Here is a tiny trained network, its code and every weight. The questions are about switching its units off for an input and a class, where a switched-off unit gives its printed mean instead of its output.

import numpy as np


def w(rows, s, z=0):
    codes = np.array(rows[::2]) - 128.0
    scale = np.full(codes.shape[1], s)
    scale[-1] = z or s
    return codes * scale


def f(y):
    return y / 2 * (1 + np.tanh(0.7978845608 * (y + 0.044715 * y**3)))


def log_softmax(a):
    a = a - a.max(-1, keepdims=True)
    return a - np.log(np.exp(a).sum(-1, keepdims=True))


def net(x, mask):
    res = np.array(x, float).reshape(1, 8) / 4 @ E
    y = f(res @ A[0][:, :-1].T + A[0][:, -1])
    res = res + np.where(mask, y, B[0][:, -1]) @ B[0][:, :-1]
    return log_softmax(res[-1] @ U[:, :-1].T + U[:, -1])


A, B = {}, {}
E = w([
[191,53,121,198,188,154,135,207,229,97],'x0',
[62,218,201,186,122,200,182,115,196,119],'x1',
[131,126,115,130,119,127,157,135,113,122],'x2',
[128,128,127,118,134,127,125,114,137,113],'x3',
[125,133,144,135,129,126,98,134,144,143],'x4',
[137,142,38,126,42,27,182,68,198,166],'x5',
[228,254,53,136,207,167,116,179,117,177],'x6',
[201,99,200,179,131,159,125,16,94,195],'x7',
],0.0083)
A[0] = w([
[148,76,80,131,112,37,49,127,85,140,79],'neuron 1',
[202,89,193,215,146,128,159,68,111,148,17],'neuron 2',
[174,219,50,117,199,136,122,165,84,123,152],'neuron 3',
[99,171,183,128,137,156,169,134,155,136,32],'neuron 4',
[143,60,88,202,160,150,138,161,186,96,125],'neuron 5',
[114,102,173,149,158,218,68,157,24,85,176],'neuron 6',
[186,136,191,156,123,94,131,107,99,145,28],'neuron 7',
[70,148,122,70,133,91,129,254,176,128,41],'neuron 8',
[74,210,119,94,115,114,65,79,67,141,70],'neuron 9',
[123,197,181,166,106,129,186,137,147,114,87],'neuron 10',
[221,150,207,122,104,79,135,116,153,225,254],'neuron 11',
[158,204,72,166,186,140,128,111,118,151,30],'neuron 12',
[214,98,151,72,139,74,97,164,72,111,51],'neuron 13',
[80,65,165,134,97,106,142,133,118,93,32],'neuron 14',
[180,111,118,199,161,127,92,131,210,106,19],'neuron 15',
],0.01,0.005)
B[0] = w([
[188,111,131,163,172,167,151,156,206,115,211],'neuron 1',
[68,178,73,115,221,180,115,70,73,64,185],'neuron 2',
[128,130,179,183,122,71,65,102,126,150,254],'neuron 3',
[182,141,191,121,173,164,140,166,156,116,156],'neuron 4',
[128,83,119,114,27,135,133,159,34,102,219],'neuron 5',
[112,170,92,216,47,92,167,66,184,45,246],'neuron 6',
[80,176,128,52,189,182,132,130,78,163,146],'neuron 7',
[91,184,24,31,233,154,91,52,114,86,209],'neuron 8',
[185,91,126,73,36,202,117,204,66,104,203],'neuron 9',
[191,117,228,151,143,192,165,156,255,166,169],'neuron 10',
[101,170,95,104,131,84,139,103,135,72,208],'neuron 11',
[129,66,149,172,163,54,56,80,84,200,187],'neuron 12',
[212,97,131,112,187,222,153,149,221,177,187],'neuron 13',
[42,43,214,138,192,99,1,85,123,227,184],'neuron 14',
[134,77,115,103,49,173,107,191,79,132,179],'neuron 15',
],0.0086,0.012)
U = w([
[84,77,192,155,163,58,44,118,86,182,88],'0',
[82,184,76,55,221,154,135,122,67,97,78],'1',
[172,108,159,122,173,184,175,183,205,155,87],'2',
[137,107,131,92,37,161,132,201,1,132,85],'3',
[116,133,113,130,112,76,140,124,129,107,254],'4',
[111,148,70,158,61,45,160,95,181,101,158],'5',
],0.0099,0.013)

Each question gives the input, the list of numbers given to net, and the class t.
The units are the neurons (one row each of A and B). Each row of codes is followed by its name. A weight is (code - 128) times the scale printed after its matrix; where a second scale follows, it is the last column's (A, B and U).
mask holds one flag per neuron, in row order. A switched-off neuron (its flag False) gives its mean, the last column of its row in B, instead of its output. The means were averaged over made-up inputs and are rounded, as every weight is.
A unit's drop is (log p(t) with every unit on - log p(t) with that unit switched off) / (log p(t) with every unit on - log p(t) with every unit switched off).
The circuit of an input: a set's keep is (log p(t) with only the set's units on - log p(t) with every unit switched off) / (log p(t) with every unit on - log p(t) with every unit switched off). Starting from the 12 units with the biggest drops (on a tie, the unit counted first), units are removed one at a time, each time the one whose removal leaves the highest keep (on an exact tie, the one counted first), for as long as the keep stays at least 0.8.
circuit, biggest first: the units of the circuit, biggest drop first
most important unit: the unit with the biggest drop
top k neurons: the k neurons with the biggest drops, biggest first
drop when u is switched off: that unit's drop, to one decimal
input [0,6,-3,-4,-8,2,4,8], class 1: most important unit	neuron 2
input [-4,2,-8,6,-5,7,8,0], class 0: top 3 neurons	(neuron 12; neuron 6; neuron 3)
input [4,-3,8,-5,-3,-8,3,5], class 4: top 2 neurons	(neuron 6; neuron 2)
input [-8,-6,-8,1,4,-4,1,7], class 3: top 2 neurons	(neuron 9; neuron 8)
input [-4,-8,0,8,1,-5,3,-6], class 2: top 2 neurons	(neuron 13; neuron 1)
input [-1,-7,5,2,-3,2,4,8], class 1: top 2 neurons	(neuron 2; neuron 11)
input [-6,-3,-8,6,6,2,8,5], class 0: top 2 neurons	(neuron 12; neuron 3)
input [6,-4,-5,3,4,0,5,-7], class 1: top 2 neurons	(neuron 8; neuron 9)
input [8,1,3,5,-3,8,-2,2], class 3: circuit, biggest first	(neuron 5; neuron 15)
input [-7,7,6,-8,-4,2,3,2], class 2: top 3 neurons	(neuron 10; neuron 5; neuron 4)
input [1,8,-1,0,1,7,-6,-6], class 2: circuit, biggest first	(neuron 10; neuron 6)
input [-6,-7,6,-4,-6,7,6,-5], class 2: top 2 neurons	(neuron 1; neuron 13)
input [-8,-8,-5,-3,4,7,0,8], class 1: top 2 neurons	(neuron 11; neuron 7)
input [-2,6,-1,1,-4,-6,1,-4], class 2: top 3 neurons	(neuron 10; neuron 4; neuron 11)
input [4,2,1,7,-7,2,0,7], class 1: circuit, biggest first	(neuron 2)
input [-6,-4,1,0,-3,-7,-5,-7], class 1: top 2 neurons	(neuron 8; neuron 3)
input [8,2,3,-5,0,0,-4,-8], class 1: top 2 neurons	(neuron 8; neuron 9)
input [-5,0,4,8,8,-7,-1,-2], class 5: top 2 neurons	(neuron 6; neuron 5)
input [-4,-7,2,1,6,1,-6,-3], class 2: circuit, biggest first	(neuron 1; neuron 13)
input [-2,3,1,-2,6,3,7,-2], class 0: circuit, biggest first	(neuron 12)
input [7,-6,6,-1,-5,-4,3,1], class 3: drop when neuron 15 is switched off	0.5
input [7,-3,5,-1,2,-3,-1,0], class 3: drop when neuron 5 is switched off	0.2
input [-5,7,0,4,-8,1,-5,2], class 2: drop when neuron 6 is switched off	0.0
input [0,-8,4,6,8,-5,4,-4], class 2: drop when neuron 1 is switched off	0.1
